In the rows, zero is written as 128.
Each row of numbers belongs to one of the elements below and depends on some of the facts about them. Some rows are named. Which element is each other row?

Known rows:
z192: [107 155  66 149 138 139 145 115 132 134 171 145 165 159 132 168 131 129
 112 102 119  95 171 138 166 119 132 115 166  84  99 129 163 127 149 152
 120 104 154 127 121 158  79  82  70 162 144 143 126  96 126]
z866: [118  75  52 124 125  94 162 134 147 113 113  83 165 170 146 159 129 131
  96 148 191 161 113  61 156 149 170 123 157 179 122 151 137 144 132 159
 115 170 184 114  62  90 114 189 165 129 156 117 144  96 139]
z495: [117 179  78 140 124 136 121 125 145 122 230 116 158 112 158 154 129 133
  74 137 109 110 137 149 179 114 128 136 209 163 109 135 119 174 130 140
 137 136 108 118 164 158  82 105 124 134 109 160 120 119  90]
z423: [ 93 115 173 137 102 136 153 134 161 112  88 151 116 122  90 114 162 110
 151 152 139 157 163 135 153 171 150 133  61 106 142 135 160 124 132 132
  84 131 160 125 151 134  86  79  88 130 124 113 187 103 141]
z934: [119 126 171 155  86 126 136 141 152 131 120 106 125  81 138 132 147 102
 103 159 138 164 158 137 140 143 163 125  80 171 138 167 136 150 111 119
 101 175 100 123 194 139  99  74 126  92 103 111 173 107 106]
z883: [122 134 141 162  65 106 151 150 123 120  82 108 125  62 122 140 138 117
 152 157 120 164 126 109 180 119 136 135  65 136 126 114 142 143 113 127
 123 114  90 117 128 106 131  89 105  88 130 118 195  59 164]
z77: [127 158  46 156 101  99 153 131 102 133 183 118 173  91 136 170 115 124
 131 124 105 109 145 129 192  72 114 138 192 124  88  85 129 158 126 154
 153  74 112 119 102 141 118 102  91 126 159 165 152  91 131]
z205: [ 93 117 160 143 106 145 153 142 179 114 103 141 110 123  98 132 153 115
 156 136 135 149 175 113 156 167 147 121  45 107 157 131 168 123 138 137
  87 135 152 124 156 112  92  64  98 124 112  99 171  84 151]
z323: [122 117  67 118  99  97 140 130  65 110  74 108 166 122 155 145 119 106
 144 153 175 142 145  70 169 137 143 139 110 176  95 116 126 163 100 144
 128 113 132 102  38 122 127 185 134 119 204 141 142 116 172]
z523: [108 127  81 119 128 145 118 109 107 112 117  92 172 147 183 147 133  99
  85 139 182 152 142  87 146 162 167 124 125 221 122 164 128 175  97 124
 114 178 123 105 109 134  97 161 175 116 175 122 120 138 127]
z956: [ 72 119  57 105 131 159 152  91 127  87  94 136 164 177 145 143 145 124
 129 122 177 140 141  73 162 185 156 134 110 160 135 129 150 150 116 134
 102 143 178 113  71 120  93 150 136 145 185 118 129 116 166]
z166: [ 74 128 139 149  90 151 166 115 171 101  95 142 122 120 110 132 163 127
 139 139 125 163 124 132 172 170 155 129  70 113 153 137 157 128 128 111
  90 142 131 130 151 116  88  65 100 117 119  97 181  64 153]
z261: [119 147  76 160 146 139 128 121 134 144 230 104 169 115 162 164 137 111
  95 124 124 126 152 152 172  97 122 128 209 150 103 133 114 164 124 138
 133 124 111 129 173 176 100  94 129 125 146 169 141 143  71]
z618: [ 78 103  75 112 130 146 162  91 106 101  66 133 181 174 144 147 146 102
 116 119 184 139 158  91 142 170 169 139 113 163 122 136 155 144 111 136
  97 139 191 117  63 135  93 127 120 142 200 112 144 123 156]
z817: [133 132 166 145  65  99 126 169 122 112  93 117 104  68 108 123 132 118
 169 183 115 155 139 110 180 140 123 140  60 122 117 116 134 143 122 130
 120 114 104 109 126 104 120 119 113 102 121 133 178  83 160]
z421: [140  70 157 151 110 103 133 186 205 130 136  79  93 120 101 144 152 131
 151 167 143 181 135  84 170 146 134 112  91 110 143 146 136 118 156 151
  98 148 151 131 156  86 116 131 147 109  78 119 185  78 108]
z557: [120 148  49 148 113 111 149 145 123 132 200 114 165  91 135 168 126 128
 155 129 110 116 148 114 200  74  98 139 189 122  96  62 122 160 134 161
 151  65 118 122 114 142 122 112 109 129 157 181 150 103 122]
z881: [ 98 114 186 140 102 132 142 138 158 107  83 154 114 124  91 112 164 119
 152 159 131 156 158 140 162 178 147 132  61  97 134 147 154 119 132 115
  87 131 152 122 146 134  78  89  90 134 123 109 178  96 144]
z918: [120 149 157 151  83 135 119 147 172 114 137 105 118  83 142 132 145 113
  95 163 122 156 139 120 150 159 155 120  71 171 147 163 137 158 117 117
 105 184  94 114 195 116  92  81 136  96  78 109 153  83 127]
z534: [146  97  70 146 131  71 150 164 168 144 213 105 152 144 114 162 119 136
 101 135 129 113 154 126 160  95 134 118 218 110  97 133 139 125 163 188
 135 113 175 128 116 123 101 138 109 149 113 162 138  95  82]

How the elements are related:
ψ: is of sort; ρ: points at; λ: belongs to class
[z753, z514, z359, z646, z919, z261, z304, z495, z541, z534, z804, z77, z860, z139, z556, z557, z906, z156, z669, z192, z165] ψ 154
[z523, z642, z653, z866, z944, z475, z145, z82, z315, z115, z569, z329, z323, z262, z492, z535, z956, z720, z366, z618, z614, z634, z206, z654] ψ 77
[z516, z789, z600, z883, z166, z881, z799, z246, z817, z423, z434, z825, z900, z833, z205, z934, z879, z787, z904, z633, z591, z80, z872, z421, z54, z658, z730, z918, z894, z467, z978, z361, z911, z408, z271] ψ 491
z753 ρ: z323, z246, z523
z523 ρ: z139
z642 ρ: z361
z653 ρ: z825
z646 ρ: z361
z789 ρ: z894
z883 ρ: z900, z192
z166 ρ: z900, z918
z944 ρ: z421
z881 ρ: z804
z145 ρ: z361, z799
z919 ρ: z423
z82 ρ: z569, z904
z261 ρ: z366, z944
z315 ρ: z534, z642, z156
z423 ρ: z534, z653, z642, z804
z434 ρ: z246, z192
z304 ρ: z205
z825 ρ: z205
z495 ρ: z654
z115 ρ: z156, z421, z646, z165
z833 ρ: z653
z205 ρ: z361
z934 ρ: z541
z879 ρ: z421
z329 ρ: z535, z467
z323 ρ: z804, z904
z541 ρ: z653, z145
z492 ρ: z817, z881
z77 ρ: z262, z730
z860 ρ: z304
z535 ρ: z423
z591 ρ: z434, z944
z80 ρ: z516
z872 ρ: z329
z557 ρ: z165
z730 ρ: z541
z720 ρ: z535
z366 ρ: z246, z646
z618 ρ: z804, z145, z192
z906 ρ: z315
z614 ρ: z315, z421
z894 ρ: z434, z246, z633
z361 ρ: z658
z156 ρ: z361
z634 ρ: z918, z600, z860
z911 ρ: z495
z271 ρ: z825
z192 ρ: z541
{z753, z514, z883, z799, z817, z82, z315, z329, z323, z904, z633, z492, z77, z591, z557, z658, z730, z906, z361, z156, z634, z206, z408} λ b
{z523, z475, z246, z261, z304, z495, z900, z934, z879, z804, z139, z556, z535, z54, z366, z918, z614, z894, z467} λ c
{z642, z359, z653, z646, z600, z166, z944, z881, z919, z423, z434, z825, z569, z833, z205, z787, z860, z872, z956, z720, z618, z911, z192, z654} λ a
{z516, z789, z866, z145, z115, z541, z534, z262, z80, z421, z978, z669, z271, z165} λ d

Which element is each row?
No name comes twice in this set of rows, the named rows included.
[138 111  56 150 127  87 160 145 172 139 211 100 164 142 124 167 129 148
  94 140 115 122 114 125 179  93 131 120 233 110  99 137 122 134 159 169
 138 116 160 131 118 126  99 134 121 141 111 157 145  86  88]	z669
[115 136 143 149  66 116 139 164 141 116 101 109 109  62 112 129 134 124
 163 172 116 165 131 101 198 134 121 138  66 129 128 109 131 149 121 130
 122 111 102 113 131  98 128 110 118  99 122 130 181  72 162]	z408
[116 108  57 117 110 103 148 136  85 111  95  97 163 120 152 152 120  93
 163 144 176 138 167  47 161 125 144 141 113 197 117  80 134 169 104 159
 127 118 152 103  54 109 137 163 145 118 190 143 145 120 170]	z315
[129 156  65 156 113 106 144 128  88 140 172 116 174  95 141 166 124 125
 139 136 109 116 137 133 200  79  99 141 191 101  71  99 115 151 122 142
 153  63 109 123 103 155 119 124  95 128 167 177 155 100 121]	z753
[ 94 125  27 123  92 112 164 113  91 100  85 100 179 115 161 158 122 109
 127 135 165 142 127  54 171 133 155 139 127 197 118  90 137 172  97 156
 130 127 139 103  49 104 129 147 147 109 189 129 148  93 181]	z634
[ 91 116 171 153 110 151 139 127 156 116  78 136 120 134 109 145 160 121
 147 135 130 164 146 127 169 167 142 117  50  85 138 157 158 124 131 107
  89 130 130 127 155 130  92  78  98 123 131 102 177  81 147]	z434
[ 84 131 143 142  96 150 150 131 180 104 101 141 114 122 101 135 159 136
 136 143 123 154 142 112 175 177 152 118  55 104 153 134 163 130 138 122
  94 142 145 122 150 102  84  77 102 124 101  98 165  62 158]	z600
[113 116  81 132 135 143 124 113 101 127 117  90 174 147 185 157 136  88
  93 129 190 152 157  81 138 147 168 120 125 220 124 156 130 169  98 132
 108 174 126 110 113 146 108 145 169 113 180 118 125 146 118]	z366
[ 88 114 155 141 101 141 154 131 171 110  91 143 121 122  97 126 161 115
 145 141 130 159 156 130 157 163 154 130  63 105 145 138 161 126 128 131
  87 138 149 124 148 128  90  66  92 121 118 101 185  88 144]	z833
[127 151  56 144 113  98 152 145 112 132 194 119 161  91 127 159 114 123
 150 131 111 109 164 118 187  79 108 146 191 126  92  70 125 155 132 170
 151  72 129 117 102 144 121 108  99 131 155 179 152 105 127]	z906
[116 133 168 145  88 134 122 145 161 116 134 106 110  82 134 125 152 114
 112 170 125 168 138 139 160 158 148 130  81 168 141 163 127 160 117 110
 104 173  93 118 193 129  93  93 144  96  94 121 169 108 113]	z54

Now the same elements, written a new way:
Some rows with their names:
z789: [166 155  98 138  55 157  97 135 135 130 142 129 148  91 134 129  79 145
 144 120 136 143  88 125 145  76 133  92]
z804: [ 96 133 109 117 130 118 170 111 148 166 135 133  97 136 112 106 181  83
  63 158  76 120  99 130 127 148 132 126]
z54: [158 138 109 115  85 136 123 126 174 139 111 145 123 128 131 156 108 149
 115 118 110 159  90  94 100 140 117 113]
z633: [175 141 123 132 103 133  83  82 122 120 146 163 170 133 162 129 114 149
 130 137 146 141 122 113 122 147 133 108]
z271: [165 164 107 131  62 164 101 143 137 129 143 117 143 102 128 150  83 144
 144 115 129 151  97 121 148  86 133  96]
z669: [103 159 103 132 105 144 146 126 111 158 164 105 118 113 113  96 154  71
  89 160  94 109 106 160 170  93 146 111]
z535: [ 95 115 130 145 212 116 171 158 160 167 105 127  89 131  93 148 143 163
 140 115 111 139 178 149 105 143 122 169]
z879: [161 143 112 121  83 132 131 126 172 124 120 137 106 112 130 147 101 162
 131  98 121 159  75  86 110 120 107 109]
z80: [238 114 101 191 169 190 136 203 105  81 129 116 135  55 115 153  67 155
 121 126  79 125  34 160 122 148 166  68]
z361: [177 154 131 130 106 135  90  92 126 110 157 148 152 125 152 145 115 153
 138 121 143 149 125 103 125 142 126 112]
z866: [ 97 126 122 161 172 148 149 156 127 168 121 119 122 123 110 107 100 149
 156 131 144 120 165 188 157 102 143 157]
z115: [ 99 131 122 168 167 144 153 159 125 158 127 110 103 110 115  99  90 154
 166 114 153 122 151 178 163  86 132 154]
z614: [ 95 119 133 153 190 116 185 148 164 154 101 123  67 127 113 115 111 168
 147  98 139 134 136 142 129 129 109 175]
z900: [156 135 124 100  72 150 128 121 183 152 101 146 137 158 140 169 102 139
  99 131 109 164  91 105 112 172 128 132]
z206: [112 125 147 160 215 119 146 110 115 140 136 134 117 142 136 107 126 163
 155 121 163 118 184 158 142 146 130 173]
z139: [ 94 125 100 119 124 113 166 100 146 166 131 142 103 135 118  85 178  79
  64 165  83 110  90 134 123 144 132 124]
z246: [154 127 104 115  83 133 119 119 176 146 104 157 137 134 133 147 111 146
 113 131 115 154  91 102  98 150 123 110]
z514: [113 159 129 132 148 118 138  81  98 131 180 123 112 132 137  95 178  86
  91 150 107 109 122 132 152 137 133 130]
z541: [102 158 104 129 105 148 147 125 113 157 165 106 113 112 115  97 151  71
  89 159  91 110 102 157 171  92 146 116]
z569: [ 83  57 132 144 181 101 130 142 110 138  68 145 148 143 133 101 130 126
 158 138 161  83 190 164 103 128 136 146]

Which element is each row?
No name comes twice in this set of rows, the named rows included.
[ 88 102 121 155 191 114 175 137 163 170  93 145  93 141 119 101 117 161
 136 122 135 122 144 154 120 144 122 171]	z523
[ 93 125 151  84 100 124 151 127 107 118 118  95 114 159 137 130 161  55
  88 147 106  96 117 128 146 136 134 137]	z860
[110 119 138 168 220 114 137 102 111 143 135 145 126 139 138  93 128 163
 155 127 163 112 184 163 140 144 130 167]	z323
[118  95 158  87  34 120  70 189 132  37 163 128 214 120  60 121 142 115
 153 126 159 202 101  83 121 120  84 106]	z911
[232 100 101 185 172 193 130 200 110  97 120 129 161  77 116 157  80 145
 109 150  69 121  50 172 112 174 179  71]	z516
[156 141 134  90  70 152 131 123 185 152  96 143 137 172 141 175 100 135
  94 133 110 168  91 106 117 178 130 141]	z918
[156 110 130  99  77 120  85 142 125  96  97 128 159 120 139 170 116 131
 152 116 134 130 134  93  95 116 123  95]	z423
[155 104 123 102  77 117  85 137 125  99  96 136 162 119 144 157 116 127
 151 119 136 125 130  95  91 112 125  89]	z881
[116 167 127 140 144 116 145  82  98 116 188 116  92 109 138  84 168  96
 104 129 120 106 104 120 162 114 121 125]	z557
[ 97  96 150 132 199 103 142 175 107 116  93 101 105 118 106 154 135 147
 181 101 145 108 209 136 104 108 120 149]	z720
[176 159 125 136 101 132  91  89 123 101 161 144 138 113 157 133 108 163
 145 109 150 145 106  97 130 120 119 108]	z591

The same elements again, as new rows of numbers:
Named rows:
z634: [109  98 135 134 147 152 138 152  80 103 169 121 109  82 123 110 143  74
 102  95 166  83 169  96  99 159 104 155 138]
z516: [117 162 161  93 113 155 117 113 133 133 114 143  84  80 180 100 122 149
 109 130  77 163 111 192 111 134 115 186 131]
z720: [161  95 110 126 149  87 143 126 149  93 154 129 115  82 140 135 113  57
 131 120 164  84 163 172 106 172  96 135 119]
z591: [143 122 173 117 112 157 123 115 100  98 144 127  91 147 130 140  81 135
  97 120  80 162 136  85 110 120 133 187 120]
z944: [148  90 113 120 112  82 136 137 146 125 149 108 121  79 133 122  85  81
  98 121 158  81 166 181  96 170  96 151 115]
z956: [119  92 108 117 146  89 133 143 148 115 158 124 115  70 153 129 101  76
 118 129 164  84 157 171 114 169  98 178 116]
z919: [184 176 116 119 111 132 125 159 149 132 155 129 106 170 136 135  90  67
 160  88 143 114 167 191 195 130 118  39 130]
z817: [160 146 176 127 117 171 116 109 140  97 125 144  98 168 135 134  98 145
 108 129  79 105 119 109  89 114 135 169 121]
z934: [155 192 163 123 119 166 144 109 109 130 132 140  98 117 135 144 118 158
 101 117 116 169 115  98 162 119 131  99 141]
z646: [182 158 112  94 110 138 117 155 146 147 160 123 113 157 151 124  81  72
 150 101 120 114 167 185 165 135 130  53 130]
z145: [137 105 149 128 116 116 139 140 132 117 133 112  97  77 133  94 128  94
 129 109 169  77 167 187  79 173  96  87 126]
z833: [178 188 163 113 117 134 137 108 142 135 158 146 110 126 133 144  91  68
 108 126  92 173 141 139 145 130 107 175 134]
z304: [167 187 108 122 109 165 141 154 126 148 146 123 102 143 157 105 128 124
 161  88 164  99 148 172 193 118 139  29 161]
z205: [171 168 135 104 114 144 136 106 130 152 156 144 116 118 145 139  91  78
 103 124  79 168 142 159 107 133 102 175 134]
z271: [162 185 181 122 113 165 133 109 103 137 131 143  86  94 148 123 141 117
 106 116  83 175 121 185 107 134 102 150 144]
z872: [172 180 147 118 129 110 131 108 148  98 142 141 102 132 155 144 106  78
 104 127  85 167 131 155 167 129 112 193 121]
z879: [140 191 126 122 105 124 143 114 130 105 118 134  85 139 162 135 103 159
  95 114 105 177 120 110 144 118 138  87 131]
z669: [153 162 118 104 110 166 114 156 131 143 129 113  82 119 180  92 135 115
 154  94 112 104 128 197 189 137 132  52 146]
z642: [171  98 108 136 127  89 143 125 148 109 155 127 122  82 143 127  94  64
 109 122 175  86 167 178  85 169  97  93 116]
z787: [146 155 120  86 128 127 124 106 148 134 148 143 111 101 162 142  83  99
 105 133  71 173 116 163 173 128 116 190 123]

Name these rows:
No name comes twice in this set of rows, the named rows included.
[175 162 114 127 107 157 112 156 137 115 141 126  98 179 152  98 100  74
 121  90 107  85 164 181 109 116 122  21 128]	z156
[145  90 109 134 142  95 129 126 155 109 145 113 117  77 138 137  90  90
 146 131 159  79 165 178  84 170  97 176 109]	z569
[113  90 112 135 151 100 141 144 148  98 129 105 107  77 162 101 124 154
 122 118 164  84 146 149 129 159 103  83 123]	z475
[174 160 109  90 113 151 115 156 144 144 155 123 110 149 170 124 101  69
 162 104 117  96 151 187 208 132 134  65 130]	z359
[135 118 111 135 146  94 146 130 149  94 121 120 108  81 158 114 131 129
 130 113 170  85 161 155  74 163  98  31 126]	z535
[119 100 130 128 111  92 141 150 127  94 127 102  83  73 138  95 130  78
 101  90 163 108 172 183  93 173  96 142 125]	z115
[183 170 142 124 108 168 119 152 123 145 143 121  90 122 141  91 128  95
 162  93 132  98 156 203 145 139 120  32 154]	z541
[151 166 123 120 108 152 137 108 139 139 117 131 110 142 155 133  84 155
  98 134  86 155 115 109 100 125 152 106 124]	z246
[140 140 182 102 108 154 131 110 108 130 121 118  81  92 135 122  96 151
 105 124  69 172 118 186 117 138 125 203 124]	z789
[152 193 138 128 130 150 143 107 146 104 110 143  96 142 179 143 118 156
 100 125 112 161 111 136 151 115 129  44 128]	z467
[110 103 116 125 133 109 128 153 146 114 121 111  89  72 161  95 135 108
 129 112 161  78 151 197  76 169  98 154 126]	z866

